Here is a tiny trained network, its code and every weight. The questions are about switching its units off for an input and a target symbol, where a switched-off unit gives its printed mean instead of its output.

import numpy as np


def w(rows, s, z=0):
    codes = np.array(rows[::2]) - 128.0
    scale = np.full(codes.shape[1], s)
    scale[-1] = z or s
    return codes * scale


def norm(h):
    return h / np.sqrt((h * h).mean(-1, keepdims=True) + 1e-5)


def f(y):
    return np.maximum(y, 0)


def softmax(a):
    e = np.exp(a - a.max(-1, keepdims=True))
    return e / e.sum(-1, keepdims=True)


def log_softmax(a):
    a = a - a.max(-1, keepdims=True)
    return a - np.log(np.exp(a).sum(-1, keepdims=True))


def net(x, mask):
    ids = ['αβδεζθλμξπστφψω'.index(c) for c in x.split()]
    T = len(ids)
    res = E[ids] + P[:T]
    u = 0
    for l in range(2):
        r = norm(res)
        for j in range(2):
            rows = slice(3 * j, 3 * j + 3)
            q, k, v = (r @ M[l][rows].T for M in (Q, K, V))
            z = softmax(np.where(np.tri(T) > 0, q @ k.T / 3**0.5, -1e9)) @ v
            o = O[l][rows]
            res = res + np.where(mask[u + j], z, o[:, -1]) @ o[:, :-1]
        u += 2
        y = f(norm(res) @ A[l][:, :-1].T + A[l][:, -1])
        res = res + np.where(mask[u : u + 12], y, B[l][:, -1]) @ B[l][:, :-1]
        u += 12
    return log_softmax(norm(res)[-1] @ U[:, :-1].T + U[:, -1])


Q, K, V, O, A, B = {}, {}, {}, {}, {}, {}
E = w([
[175,150,86,142,134,117],'α',
[184,151,124,123,155,89],'β',
[104,101,173,149,72,213],'δ',
[181,166,79,139,119,140],'ε',
[140,134,251,161,94,170],'ζ',
[153,102,230,173,100,163],'θ',
[193,145,103,143,163,122],'λ',
[173,167,86,134,120,119],'μ',
[168,138,193,199,80,203],'ξ',
[87,40,178,213,137,221],'π',
[157,131,69,148,122,102],'σ',
[75,127,130,182,31,199],'τ',
[96,53,226,198,78,124],'φ',
[149,157,79,134,122,82],'ψ',
[135,147,53,134,96,92],'ω',
],0.023)
P = w([
[166,100,136,98,137,129],'0',
[42,177,116,150,221,126],'1',
[111,144,112,218,188,99],'2',
[212,86,125,198,136,95],'3',
[180,75,100,7,134,124],'4',
[199,207,148,56,54,143],'5',
[183,238,158,150,53,100],'6',
[139,136,100,175,186,98],'7',
],0.018)
Q[0] = w([
[153,148,121,110,99,121],'L0H0',
[116,122,164,143,57,135],'L0H0',
[133,80,136,87,92,132],'L0H0',
[180,86,74,32,105,128],'L0H1',
[137,104,132,7,92,163],'L0H1',
[155,220,198,109,27,118],'L0H1',
],0.019)
K[0] = w([
[120,156,99,157,142,134],'L0H0',
[148,135,168,187,91,144],'L0H0',
[85,157,160,156,147,129],'L0H0',
[43,154,129,185,206,141],'L0H1',
[45,232,130,230,168,101],'L0H1',
[196,100,127,253,91,94],'L0H1',
],0.018)
V[0] = w([
[152,124,102,125,155,94],'L0H0',
[162,126,112,114,159,139],'L0H0',
[148,169,82,168,150,135],'L0H0',
[103,91,158,120,198,24],'L0H1',
[119,210,79,110,27,17],'L0H1',
[95,3,50,179,139,148],'L0H1',
],0.017)
O[0] = w([
[79,135,111,104,109,99,161],'L0H0',
[89,117,106,131,77,110,168],'L0H0',
[89,117,76,108,96,101,254],'L0H0',
[84,142,145,253,146,45,23],'L0H1',
[201,83,106,117,40,63,64],'L0H1',
[109,20,115,131,253,125,150],'L0H1',
],0.017,0.0059)
A[0] = w([
[115,151,52,57,217,114,68],'L0N0',
[53,136,134,84,203,196,177],'L0N1',
[113,65,191,139,90,211,143],'L0N2',
[10,14,164,74,123,166,125],'L0N3',
[146,142,34,115,181,98,105],'L0N4',
[162,220,142,111,155,65,131],'L0N5',
[111,183,88,145,133,90,78],'L0N6',
[55,62,155,174,1,175,156],'L0N7',
[87,176,93,146,163,148,3],'L0N8',
[82,97,105,81,131,177,65],'L0N9',
[150,171,64,143,188,98,84],'L0N10',
[133,194,42,81,219,126,152],'L0N11',
],0.014,0.018)
B[0] = w([
[164,104,73,117,184,119,154],'L0N0',
[162,121,101,171,82,134,253],'L0N1',
[164,122,154,219,131,64,183],'L0N2',
[174,168,198,204,135,162,170],'L0N3',
[132,120,120,77,153,136,150],'L0N4',
[138,175,97,131,85,97,146],'L0N5',
[153,180,188,121,111,114,136],'L0N6',
[175,145,184,171,190,181,196],'L0N7',
[246,170,220,242,251,56,129],'L0N8',
[212,84,190,186,183,47,144],'L0N9',
[118,98,201,175,145,19,132],'L0N10',
[86,123,69,107,132,128,204],'L0N11',
],0.021,0.015)
Q[1] = w([
[50,39,172,62,167,139],'L1H0',
[207,106,71,191,104,144],'L1H0',
[103,98,159,97,62,57],'L1H0',
[113,78,146,124,254,196],'L1H1',
[101,184,173,196,119,228],'L1H1',
[94,107,54,83,209,162],'L1H1',
],0.012)
K[1] = w([
[3,102,180,118,170,153],'L1H0',
[145,67,196,88,17,141],'L1H0',
[80,126,34,103,162,8],'L1H0',
[44,42,188,111,169,182],'L1H1',
[76,115,171,180,115,244],'L1H1',
[88,116,102,78,205,173],'L1H1',
],0.012)
V[1] = w([
[117,160,36,153,149,114],'L1H0',
[177,135,145,76,121,151],'L1H0',
[121,117,140,39,150,94],'L1H0',
[173,119,144,171,164,141],'L1H1',
[156,164,223,74,114,80],'L1H1',
[155,148,68,254,90,185],'L1H1',
],0.01)
O[1] = w([
[96,159,203,71,155,141,121],'L1H0',
[174,134,160,121,140,68,142],'L1H0',
[143,147,172,144,153,168,50],'L1H0',
[91,153,118,138,106,93,175],'L1H1',
[171,193,116,182,113,245,97],'L1H1',
[90,161,93,86,123,28,250],'L1H1',
],0.011,0.012)
A[1] = w([
[57,88,153,191,86,144,173],'L1N0',
[92,96,188,164,62,169,133],'L1N1',
[102,103,215,159,117,236,144],'L1N2',
[141,112,251,226,124,159,240],'L1N3',
[115,139,180,177,69,130,187],'L1N4',
[111,62,153,114,207,160,218],'L1N5',
[122,162,116,99,157,94,47],'L1N6',
[141,44,124,88,77,167,132],'L1N7',
[134,138,104,65,137,105,98],'L1N8',
[98,77,95,104,82,181,77],'L1N9',
[117,111,216,148,72,192,97],'L1N10',
[110,106,162,149,79,133,1],'L1N11',
],0.025,0.0085)
B[1] = w([
[237,132,222,40,162,138,155],'L1N0',
[200,91,232,97,177,109,148],'L1N1',
[247,100,250,92,130,27,152],'L1N2',
[205,184,188,166,196,156,254],'L1N3',
[170,58,135,190,135,168,200],'L1N4',
[130,107,196,179,27,176,153],'L1N5',
[122,95,218,163,139,118,141],'L1N6',
[48,171,155,97,165,108,144],'L1N7',
[177,142,154,129,130,187,158],'L1N8',
[57,149,134,84,152,116,136],'L1N9',
[205,53,230,86,173,65,148],'L1N10',
[79,73,157,65,85,139,129],'L1N11',
],0.022,0.024)
U = w([
[189,117,221,95,152,152,148],'α',
[161,237,133,245,144,167,59],'β',
[185,124,37,201,152,208,76],'δ',
[111,190,153,39,111,135,191],'ε',
[120,255,96,171,60,189,103],'ζ',
[104,210,51,189,199,69,114],'θ',
[68,200,182,131,144,43,128],'λ',
[232,182,108,66,9,196,1],'μ',
[176,166,19,81,192,140,135],'ξ',
[52,84,121,177,157,178,186],'π',
[85,42,176,109,69,128,171],'σ',
[198,25,106,28,105,186,53],'τ',
[72,69,114,142,204,59,168],'φ',
[172,99,83,149,40,62,124],'ψ',
[136,88,136,34,141,30,130],'ω',
],0.015,0.0087)

Each question gives the input, a string of symbols that net reads in full, and the target symbol t.
The units are the heads (3 rows each of Q, K, V and O) and the neurons (one row each of A and B). Each row of codes is followed by its name. A weight is (code - 128) times the scale printed after its matrix; where a second scale follows, it is the last column's (O, A, B and U).
mask holds one flag per unit, layer by layer, with each layer's heads first. A switched-off unit (its flag False) gives its mean, the last column of its rows in O or B, instead of its output. The means were averaged over made-up inputs and are rounded, as every weight is.
A unit's drop is (log p(t) with every unit on - log p(t) with that unit switched off) / (log p(t) with every unit on - log p(t) with every unit switched off).
The circuit of an input: a set's keep is (log p(t) with only the set's units on - log p(t) with every unit switched off) / (log p(t) with every unit on - log p(t) with every unit switched off). Starting from the 12 units with the biggest drops (on a tie, the unit counted first), units are removed one at a time, each time the one whose removal leaves the highest keep (on an exact tie, the one counted first), for as long as the keep stays at least 0.8.
units of the circuit, in order: the units of the circuit, biggest drop first
top k neurons: the k neurons with the biggest drops, biggest first
k most important neurons of layer l: the k neurons of layer l with the biggest drops, biggest first
heads that matter: for each layer, one digit per head in row order, 1 if its drop is at least 0.15 and else 0, layers parted by /
drop when u is switched off: that unit's drop, to one decimal
input ε λ π ζ ψ, target λ: top 3 neurons -> (L1N3 L1N4 L1N6)
input ψ θ ψ ε, target ψ: units of the circuit, in order -> (L0H1 L1N3)
input ξ φ π β ψ α ψ μ, target ψ: units of the circuit, in order -> (L0H1 L1N3)
input δ ε β, target δ: top 4 neurons -> (L0N1 L1N5 L1N3 L0N3)
input σ ψ ψ, target σ: heads that matter -> 01 / 00
input ξ φ ζ δ ε ψ ω, target δ: top 2 neurons -> (L0N1 L1N5)
input ξ ε λ δ ψ θ ψ, target δ: top 3 neurons -> (L0N1 L1N5 L0N3)
input ξ σ α, target ξ: top neuron -> (L0N1)
input ψ θ ψ π λ ξ λ, target π: 2 most important neurons of layer 1 -> (L1N5 L1N3)
input ψ β ω, target ψ: top 2 neurons -> (L1N3 L0N3)
input π τ ψ θ ε, target τ: top 4 neurons -> (L1N3 L1N5 L0N0 L0N9)
input θ ψ τ δ τ α, target τ: top 2 neurons -> (L1N3 L1N5)
input ψ ω ψ ξ α, target ω: top 3 neurons -> (L1N3 L1N7 L1N4)
input ψ ω μ θ ξ θ α, target θ: 2 most important neurons of layer 1 -> (L1N3 L1N4)
input σ θ ε λ σ, target θ: 2 most important neurons of layer 1 -> (L1N3 L1N4)
input ε ψ ψ α, target ε: most important neuron of layer 1 -> (L1N7)
input μ θ π φ τ ξ α ω, target τ: 3 most important neurons of layer 1 -> (L1N3 L1N5 L1N8)
input ψ β ψ ε φ λ σ ψ, target φ: 2 most important neurons of layer 1 -> (L1N3 L1N4)
input ζ ζ ψ θ π β ψ ψ, target π: top 2 neurons -> (L1N5 L1N3)
input π ξ α ψ ψ, target ξ: top neuron -> (L0N11)
input σ ξ τ ξ ξ ψ, target τ: top 3 neurons -> (L1N3 L1N5 L0N0)
input τ δ λ μ, target τ: 2 most important neurons of layer 1 -> (L1N3 L1N5)
input ψ ψ ξ μ π θ ε, target μ: 2 most important neurons of layer 0 -> (L0N2 L0N1)
input ζ ψ δ μ δ ω, target δ: top 3 neurons -> (L0N1 L1N5 L0N3)
input ξ ξ ξ τ μ, target ξ: drop when L1N0 is switched off -> 0.0
